[  9  -6   8  20 -22   3 -21   8 -30  63 -26  17 -10  16  28  -2 -23  -1
  -2  -9 -19   1  -9  -1  15 -34  26   5  19  19   5  17  43  -7   9  32
  24  -3] -> 8
[-41  -2  62 -11 -17 -57 -19  11 -36 -17 -26  26  58  -5  -9   6  10 -21
  18 -33  60  18 -29 -22  20 -25 -25 -20  24 -13 -25   1   4  -3  -8  32
  32 -21] -> 1
[ -3   6 -14  16  47  21   1  31  16   8  -5  22  15  28  -8 -18   6   7
   2  28 -36  16   2  27  -1  39   2   4  13  28   9  28   3  36  36  38
 -15  -4] -> 4
[ 12  12   4  49  48  -6   6  30 -16  56  11  27 -27   7   6 -17 -22 -12
 -18   9 -21 -33   1  34 -20  -4  32  -1  11  21 -13  11  23  28   8  13
  34   7] -> 5
[ 15 -20  29  16  61 -90  45   4 -62 -30 -11  -5   7  -5 -34 -42  -4 -20
 -22  36  -5   4  29  -2 -40 -15   8 -24  -5 -48 -92  15   8  29  -5   7
  25   1] -> 3
[ -6 -15  53  -1   7 -29  -3 -23  -4  -1  13  -6  54 -40  -5 -12 -23 -21
 -12  -3  14 -19 -10  26  -3 -38   0  51  29  59  34 -25   4 -22  14  22
  28  -9] -> 0
[ 16   9  14  26   8 -44  35  -4 -33  31 -10   0 -18 -12  -3   1 -15 -13
 -29  11 -14  -6   5 -12 -45 -19 -11 -51  -6 -18 -24   3  27   8 -32 -34
  16  -9] -> 8
[ 15   5  13  20  25 -43  38 -13 -28   5   8   0   6   8 -32 -37   9  13
  -9  16 -37 -39  34  -2 -47  -2  25 -21 -14  -4   4  30  10  35 -18   3
 -10   9] -> 0
[  10    2   -5   36   -8 -110   45    5  -15    3   27  -14  -31   18
   33  -22   -5  -10  -49   11  -86  -15   23  -28  -39   49  -25  -76
  -22  -28   -6   51   10    7  -23  -34  -28  -23] -> 1
[-36  11  52   6  37 -34 -33  -1 -35 -14 -12  29  79 -20   7  -7  -3 -25
  -2 -30  58 -18 -29  15  -2  -9 -14  11  38  17  -3 -34   7 -22 -14  33
  -3   2] -> 4
[ 13  19  14  27  14 -69  26   1 -43  35 -17   1  -4  17  -8 -13 -11  22
 -34  -8 -40  -1 -10 -21 -26  -5 -16 -39 -19 -27   7  15  26   8 -30 -27
  30 -15] -> 0
[ 43  13   8  24  31  19  20  27  -8  66  16   8 -46  14  -2  -6 -26   2
 -21  13 -16  -5   9   7 -23 -26  26  18  33  27  20  16  16  21  13  -1
  23   3] -> 8
[-32  -6  24  17  33 -37 -43 -12 -51 -10  -8  27  25   1  30  -3 -28  28
  26   6  41  28 -11  33  30 -20  29  31  19  54 -15  -8  13 -34  19  64
  19   2] -> 1
[ -11   -1   -1    9   35  -35  -58  -21 -104    9  -72   17   30    1
   23  -14  -19   51   24  -14   39   21  -11   -9    1  -34   33   13
  -19   -9  -40  -25   42  -23  -45   43    9  -29] -> 9
[-23   5  21  48  59   1 -14 -15 -56 -37 -41   0   4  -5 -21 -14  10  41
 -26   3  14  31   2  51 -15 -15  12  30  16  24 -41   2  -3  20 -12  40
  22  -5] -> 9
[ 19   8   0  26  51   1 -36   5 -65  -5 -27   3   5   2  28 -12 -19  37
   6   7  46  34  11  38  33 -24  12  21  16  28 -37 -31  29 -28 -10  38
   4 -41] -> 2
[-10  -2  65   8  12 -40 -23  -9 -55  15 -43  34  30  -8 -11 -31 -13  -1
  16  -4  69  29   4  26  24 -80  33  27  21  13 -62  -5   8   5 -15  61
   1   4] -> 5
[ 20  -8  27  15   0  37 -14   7  -2  74 -37   4   6  35  38  -5 -21  30
 -12   8 -53  32 -13 -14  -5 -18   1   5   7  19  20  17  36 -15  36  28
  -1 -10] -> 4
[ 11  -3  36 -10  16 -26  23 -11  12  -8   6 -18  43 -10 -21  -1  -5  19
  -8  11 -48  11  -1  21 -21 -11 -25  28  34  20  38  14 -19   7   6   1
 -17  20] -> 2
[  1 -10  44  24  33  36  -4  25  14 -20  -2  26  32 -25 -18  -4   5 -57
 -29  27 -11 -30 -24  64 -27 -22   7  15  50  34  -9  28  -2  36  58  41
  28  13] -> 3
[-48   3  22 -16   1  20 -14 -17 -29  -4 -26   1  52  -1   0  -1 -12  17
  31 -35  86  -1 -51 -12  57  30 -54 -33  20  27  11 -48  25 -88   1  19
  21 -19] -> 5
[-27   1  -1 -21 -37  36  -2  -3  66  23 -15   8 -12   4  23  25 -13  10
 -12  12 -95  21 -35  -8  -7  21  11  23  37   9  30  21 -18  20  24   7
 -20  27] -> 4
[-29  13  45 -32  -3  -8 -13  -6 -17 -28   2  15  43   3 -14   3 -21  -3
   6 -35  67  28 -32   1  46 -20 -27   9   9 -16 -10 -18  -5 -18 -22  17
   3  28] -> 3
[ 71  41  28  35  52 -43  28   2 -81  17   4 -33 -17  13   6 -30 -19  -6
 -40  -6  -9 -34  21 -27 -55 -33 -14 -25 -24 -30   0  -3  16  26 -11 -48
  -5  -8] -> 4
[  -1  -40   22   41   78   15  -10   12 -114  -17  -39   32  -29   23
  -63  -22    0   15    8   -6   82   33    2   15   38  -38    0    9
   20   19  -63  -15   37   -6   41   46   25  -18] -> 6
[-13 -10   4   9  43  -7   3 -25  13 -45  22  -5  25  -7 -53 -23   4  -2
  -9   9 -17 -13   3  27   5  23 -29  49  15  30  14 -15 -17 -24 -12 -12
   2   9] -> 9
[  0 -10   6  18 -13 -73   3 -15 -72  22 -38 -16   6   2   6  -3 -12  32
   4 -19 -39  -4  -5 -30   2  -8 -38 -56  -2  -3 -25  36  32 -14  -6  10
  11 -28] -> 2
[ 38  -6  29  -2  19 -44  35  -6 -34  28 -21 -17   7   4 -17 -26 -18  -7
 -24  10 -40   8  25 -26 -35 -33 -20 -21 -24 -26 -41  31  13  15 -16 -11
 -16  16] -> 6
[ 24  19  48 -18   1  13 -20 -27  -1 -28  -2  -7  34 -49 -54  15 -29 -52
  -3   8  44 -21 -28  15  17 -52 -22  66  25  29 -12 -48 -11 -19  55  11
  14  37] -> 0
[ -9 -24  63  24  46 -11   7  20 -21  -1 -24  25  57   8 -27 -21   6   4
 -20 -24  37  21 -11  15  -3 -21 -44 -26  11  10   8  -9  38 -44  18  27
 -13  -1] -> 6
[ 43   3  23  17   9 -56  29 -25 -86  -1 -36 -18   0   3   0 -27  -6 -16
  -3  23  -2 -18   1 -30 -37   2   2 -26  -3 -18 -39  17   0  22 -14  10
  -1 -14] -> 7
[ 14  -1  25  11 -11 -74   3 -24 -45  48 -52   7  20 -13  14  17 -48  10
 -28  -7 -41  54 -52 -45 -40  -4 -40 -52  -6 -39   3  10  32 -33 -18 -16
  -7  -7] -> 10
[ 48 -31  67  -1  33 -90  57  -1 -75   0   1 -24  -1  30 -18 -47  13  -8
 -22   1   4  26  36 -37 -13 -42 -12   8 -18 -35 -32  22 -26  32  -2  -9
  -5  11] -> 7
[ -6 -30  41  -5  16  -9   3  13  -8 -53  27   4  22  -5 -52 -12  22 -18
  32 -20  82  17   6   0  50  13  -7   8  25 -19  -7 -47 -15 -14  17  30
   3 -19] -> 0
[  1   4  19  25  33 -20 -37 -13 -85 -49 -64  17  12  15   3  -2  -2  45
 -22  -7  17  79 -22  32  26 -13   7   9  -5 -26 -32   4   7   1  -4  45
 -16  -6] -> 0
[  43    9   24   36   27 -104   18    0  -42   17  -19    1   16    5
  -35  -48   21  -38  -36    7  -45  -12   23  -11  -42  -11  -16  -42
  -40  -36  -68   43   38   39  -10  -10   -1  -12] -> 0
[  4  -5 -15  17  38 -66  19  -6 -69  21  10 -31  11  19  -8 -45 -27  -3
  -2 -19   6 -14  39 -24  30  21 -23 -16 -23  10 -31  15  -2 -15  -5  29
  10  15] -> 10
[ 20  -2  57  34  -1 -82   0 -32 -61  10 -12  -7  46  -4   4 -26  -3   5
   8  -5 -43 -34 -10  -9 -21 -18   5 -28  -2 -15   5  12  20 -15  -9  17
  16   1] -> 0
[ 51   2  25  43   2 -49  36  -8 -49  26 -44 -20 -11  10  -8 -15 -20   2
 -29  11 -43  -4   8 -35 -27  -1 -44 -47 -37 -14 -18   5  24  -4  -2  -2
 -18 -28] -> 7
[  7   1  -5  -7  14 -16  12 -18   9   3  -3 -22   2 -13 -15 -14 -32 -10
 -43  19 -36 -18   7   9 -15 -13 -12  57   8  33  20 -17 -16 -16   4  -8
 -15  18] -> 9
[ 14  34  20  39 -39  17 -13  21 -38  47 -27   6 -19   9  64   2 -30 -18
 -42  18  -4 -23 -13   0 -12 -26  18 -26  24  18 -19  17  56   1  30  28
  23 -26] -> 1
[ 49  20  71  17   9 -48  30 -26 -62  30  -7 -25  23   4 -39 -45 -19  -6
  -1  14  16  -5  14 -31 -24 -53 -26 -15 -19  -3 -62  31  28   7  20  15
  28  11] -> 9
[  1 -18  30  -6  23 -20  36 -12  12  -9 -20   0  29   7 -54 -24  16   1
   3  23 -32   2  22   7 -16 -29 -16  10  -9  14  -4  13 -33  12   2   7
  -7  21] -> 6
[-15  33  -1  18  41 -27   5   1 -92 -33   1  -2 -32  -1  12  -6  -3  16
 -15 -23  62 -27   6   7  16 -13  14  -1  20  14 -41 -21 -12  17 -18  12
  22 -11] -> 2
[ 39 -11   0  39   2 -54  27  10 -50  25   0  -9 -26   6 -26 -12  -1 -15
  -8   5 -13 -23   5 -26 -32  10 -28 -55  -2 -16 -13  24  25  13   7 -18
  12 -43] -> 6
[  2 -40  59  -7   1   7   3  15  19   9 -27   4  29 -10 -20   8   6  -7
   3 -17  22  54 -11 -30  21 -13 -37 -25 -15 -26 -39 -30  23 -33  33  25
  20 -32] -> 0
[ -7   8  18  22  54  -8  -7   3 -43 -45  -4  25  -3   5  14  -7   3  12
 -14   6  54  57   0  45  22 -11  14   8   5   8 -38  -6 -14   1  -9  28
   3   1] -> 8
[  3   3 -10  32 -16 -67  26   7 -74  21   8 -19 -25  16  14 -27  -9  -8
 -56 -12 -25 -20  36 -28  18  -8 -41 -57 -19 -28 -45  43   9  10 -23 -21
 -10   4] -> 10
[-47   3   7 -33   4   0 -16 -14 -44  -6 -30   5  11  11   8 -14 -17  45
  22 -14  23  -6   0  -2  36 -36  38  27  22   8 -15  -8 -10  -3 -35  41
   5  26] -> 3
[-26  14  -8   3   0 -27 -33  -5 -67 -10 -43  17  -2  22  -4   3 -12  51
  12 -18  47  43 -15   5  30 -15  18  10   4 -26 -32  -4  16   9 -46  28
  24 -17] -> 3
[ -2   8 -16  21   2 -70  25 -11 -44 -28 -15 -42 -35   7   6  -6  -2   5
 -16  -5 -46   5   3 -34 -21  56 -18 -55   6 -44 -26  10   6   6 -39 -32
   6 -30] -> 1
[ -8 -12  54  -2  -2  -7 -35  11  13   7 -28  35  77   0 -19  -3  33 -17
  13 -21  30  27 -31  10  16 -22 -43  -4   2   7 -14  -3  28 -24  16  24
  -6  -9] -> 6
[-19 -11 -25  28  18  -3   9  13 -21  10  -3  -4 -31  18  37 -32  -5   5
 -17  -1 -32 -12   8  22   8  33  38  -5  14  20  -9  31   9  18   1  24
  35 -18] -> 5
[ 27  -1  14  13  39 -37  -5 -10   3   9  12 -11   5 -19 -22 -28  -8 -44
 -13  17 -11 -25   8  28   1  -4 -11  42  18  31 -44  -3 -13  -9  25   3
   8  17] -> 5
[ 17  -9  39  32 -18  10   6  13  15  51 -34   4  -3  14  46   5 -23  -4
 -42  27 -66  10 -19  -2 -47 -22  14 -15  17  13  21  20  47 -24  55  13
  25  -5] -> 1
[ -5 -19  47 -16  31  -9   2 -26 -35 -32 -45  14  55  -9 -34 -28  -1  -9
  -8  22 -13   7 -28   8  -8 -47 -20  24   9  23   7   8  -5 -10  22  13
  -9  11] -> 9
[-10 -28   8   7 -13   7  -6  13   6  62  -9  32 -17  17  49  10 -34   2
 -21   3 -28  22 -16   7  10 -12  33  34  12  27  18   1  16  -7  -2  26
   6  12] -> 7
[-30 -15  24  27  -7 -14 -35 -12 -51  -7 -52  43  13  17  23  16   1  51
  17 -24   5  50 -51  -7 -17   6  26 -19  24 -16  40   4  24  -1 -15  29
   1 -44] -> 4
[-40 -11  32  26   4 -29  20   8 -14 -44  -4  24   4  14 -31 -10  25 -10
 -20 -35  39  23 -10  10  29  12 -23 -29  23 -15   3 -20   3 -18 -15   6
  -7  -3] -> 8
[ 14  15  35 -25  37  15   2  -5  -7   8   1  -5  63 -24 -22 -32 -22 -18
   3  23   5 -25   9   5  23 -63 -33  36  12  46  -2 -10  -6 -22  15  -1
  12  27] -> 10
[-48 -21  18  27 -13   7 -23   0 -30 -34 -15  28  37 -30  -4 -12   7 -23
  28 -11  52 -75 -14 -12  16  21  -1 -46  27   9 -30 -40  39 -53   9  54
  14 -40] -> 9
[-11 -34  18 -26  16  -5 -10 -25  27  40   8   2  41 -10 -11  -7 -17 -14
  26  -1 -37   5 -24  13  19 -11 -20  42  10  72  36  -3   0 -29   6   2
   3  14] -> 6
[  8  28  26  11  10  -4  -1 -15  -6  27   9  -7  35   6 -17 -17 -13  -7
 -24  -6   5 -11 -14  12  14 -18 -36  33  25  40  41  -9 -12 -25  -5 -10
   8  23] -> 10
[ 10 -16  18  31 -27 -53   0   0 -64  13 -39  -6   5 -28  -1  14 -19  -8
 -17 -24 -20 -12 -23 -30 -57 -10 -21 -61   0 -29   6  42  25  31 -18   4
  23 -58] -> 9
[ 47  -5  14  22   3 -63  20  -2 -36  -3  11 -23  10 -24  -5 -23 -17 -21
   9  32  24 -33  34   9 -28 -19   1 -27 -11 -11 -23   6   1  -2  26   7
  -4 -10] -> 5
[  6   7  -2 -37 -16  22 -11  15  26  72 -39  -7 -11  36  34  10 -17  17
 -36  -5 -46  57 -18 -22  -5 -15 -13  11  -2  19  30  28  33  -8  19 -10
 -35  17] -> 1
[  5   3   1   8 -48 -85   7  -2 -36   9  -2 -21  10   4  35 -18 -12  -7
 -24 -32  -6  26  17 -30 -12   1   5 -34 -10 -52 -13  47  -2  22 -44   5
   5  -9] -> 10
[ 14   7  27  14  40 -24  31   0 -10  65  -7  -6  -5  11  13 -29 -30  13
 -31   5 -67 -31   4  -2 -36 -19  14   7   8  14  12  15   7  -4  -7  -6
  12  32] -> 5
[ -2 -15   8  52   0  25  20  22  27  46  -2  21 -20  28   9   5  -1  12
 -43  24 -63  26 -10  42   0  13 -15 -21  29  39  33  43  16  -7  33  16
  14   0] -> 8
[ 36  -8  11  27  23 -18 -19  23  -6  42  22   9 -24   4  16 -22 -21 -18
  22   5 -13  23  12  18  24  -7  54  44  30  25 -30   7  27  20  27  55
  24  -9] -> 8
[ 43 -21  19  34  11 -72  10   6 -63  31 -37  -3  -7  -8 -14  -4 -13   6
 -17  11 -42  21  17  -9 -45 -55  -7 -28   0 -33 -27  47  28  23 -16 -15
  44 -27] -> 8
[  7 -45  65 -49  37  10  11 -41  40 -40   3 -24  68 -43 -78  -5 -27 -29
  19  27 -16  36  -3  24  -4 -41 -36  73  11  38 -30   8 -20 -10  64  26
  10  66] -> 3
[ 17 -16   4   6 -10 -57  16 -14 -37  -5 -26 -15   9  -1  12  -5   2  -6
 -28   2 -40 -10  12 -18 -29  -1 -31 -29 -24 -19 -18  42 -10   9 -25 -16
 -17   3] -> 7
[  2 -32  36  11  31   1  20  -2  31 -13  -7   6  19  14 -53 -15  14 -14
  -7  23 -44  10 -12  24   0   2 -24  13  14   9   8   1 -15  -8  37   8
   6  16] -> 3
[ -8  25  17  23  27 -18  -2  -7 -80 -24 -27  19  -6  12  10 -11  -1  45
   4  -5  22   7   0  11  16 -15   5 -25   6  21 -32  18   1  16  -4  49
 -19 -16] -> 2
[-15  15 -21   7 -41  37  -1  14   5  72 -16  13  -8   5  35   6 -17 -34
 -36  -8 -35 -18 -25 -25   0  10 -13 -33 -21  28  -1  23  48  19  31   4
  14  -3] -> 10
[ -5 -21   3  14  11 -69  30 -25 -34 -27 -37 -25  -9 -12 -31  11 -14  22
  -9  22 -59   4   3 -28 -52  28 -31 -51  11 -24  -8  13   5 -18   4 -13
 -25  -2] -> 1
[ 13 -16  50 -17  17 -33  16 -24   4  46  10  -2  38   3 -45 -34 -18  10
  24   8  29   0  22 -19   4 -30   4  28   7  20  -4 -34  26 -50   0  19
  -2  18] -> 0
[ 26 -27  19   3  30  17 -21   3  36  -6  14   4  30 -51 -38   5  -5 -62
   5  13  13  17  -7  27 -21 -10 -11  45  24  42 -10  -1  -6  14  57  19
  14  -7] -> 10
[ 37  -2   9  14   7  20 -26   4  -4  46 -27 -11  10 -24  40  -2 -32 -15
 -24  21 -11   9  -7  26 -32 -32  22  36  15  46 -13   0  44  -7  39  30
  13 -15] -> 6
[ 34  -3  30   9 -10 -54  30 -22 -76  58 -32 -48 -10  16  15 -16 -20  37
 -10 -18 -65 -10   2 -50 -29 -28 -18 -39  -3 -20  15  27  13   4 -35 -21
  -4  -6] -> 6
